[[-23  -8  76  -4 -42  19 -18  55 -19 -32  40 -16  19   1 -32]
 [-11  -7 -85   2  59   2 -14 -81  26  59 -33  -7   2  11 -10]
 [ 27 -48  27 -75  32 -46  25  22  19  16  33  16  16  -2  -2]
 [ 31  10 -49   4 -58 -14  33  -7  36 -37   7  26  34   9  34]
 [ 40  16 -26  19 -64  -6  38  16  30 -47   6  23   8   7  25]
 [-29 -32  99 -12 -17   5 -30  70 -31 -27  32 -32 -19  -7 -36]
 [-28 -26  33 -26  71  -6 -26  11 -33  37   2 -21 -26  -6 -30]
 [-35  50 -12  69   7  50 -27  -5 -34 -16 -31 -34 -41  -6 -26]]
Indices start at 1.
The entry in row 2 and column 1?
A: -11
The entry in the bottom-left corner?
A: -35
The entry in the top-left corner?
A: -23
The top entry of the column that holds the smallest entry?
A: 76
The bottom-right entry -> -26
The entry just left of 30: 16
The entry at row 3, column 3?
A: 27
The entry just left of 55: -18
The entry directly above the largest entry -> -26
The entry at row 3, column 1 -> 27
The entry just left of -18 -> 19
The entry in the top-right corner: -32
The entry at row 1, column 2?
A: -8
The entry just left of 37?
A: -33
The entry directly below the largest entry: 33
The entry directly above -36: 25
The bottom entry of the column that holds the largest entry: -12
The entry directly below -17?
A: 71
The entry just right of 9?
A: 34

Questions about the grid below. Indices start at 1.
1) The top-left entry?
2) The entry at row 1, column 3?
3) The entry directly below 178?
4) The entry just right of 150?
5) The entry just right of the smallest entry?
6) The entry just right of 106?
7) The entry just left of 227?
8) The entry in the top-right corner?
[[146  99  66 116 168  67 194]
 [142  65 109 150  90 101 206]
 [179  71 118  94 178  32 227]
 [176 106  98 101 155  64 192]
 [205 132  80 104 162  11 228]
 [148 128  12 143 201  40 206]]
1) 146
2) 66
3) 155
4) 90
5) 228
6) 98
7) 32
8) 194

Questions about the grid below. Counting starts at 1.
1) Give the entry at row 3, column 2.
2) Give the entry just left of the largest entry.
3) Give the entry at row 1, column 1.
4) Give the entry just right of 105.
5) Give the bottom entry of the column that holds the largest entry.
6) Give the top entry of the column that holds the smallest entry.
7) Give the entry directly above -32.
8) Give the entry in row 2 and column 3.
[[  18   -8   -9  -23  -27   26   -6]
 [ -73   67  -47  -31  -12  -67  -44]
 [ -13    6  -39  -42  -44   -9  -48]
 [ -40   25  -29   -3   15  -57  -26]
 [ -25    9  -48  -66  -35  -14   57]
 [  12  -30  -46  -72  -81   15    0]
 [ -10   15  105   21   31  -40   66]
 [  40  -47   38   56   10  -21  -48]
 [ -16   45   74   18   21  -46   22]
 [ -23   -4   27   76   72  -75  -42]
 [ -31   -8   63   49   78  -45  -56]
 [ -31    8   -5  -18   -1  -20    8]
 [   1   24   12  -18  -22   -4   46]
 [  50  -42   29  -32   19   62   52]
 [ -41   51   35   60   23 -106  -13]
 [   9   53   28  -42  -68   -4   66]]
1) 6
2) 15
3) 18
4) 21
5) 28
6) 26
7) -18
8) -47
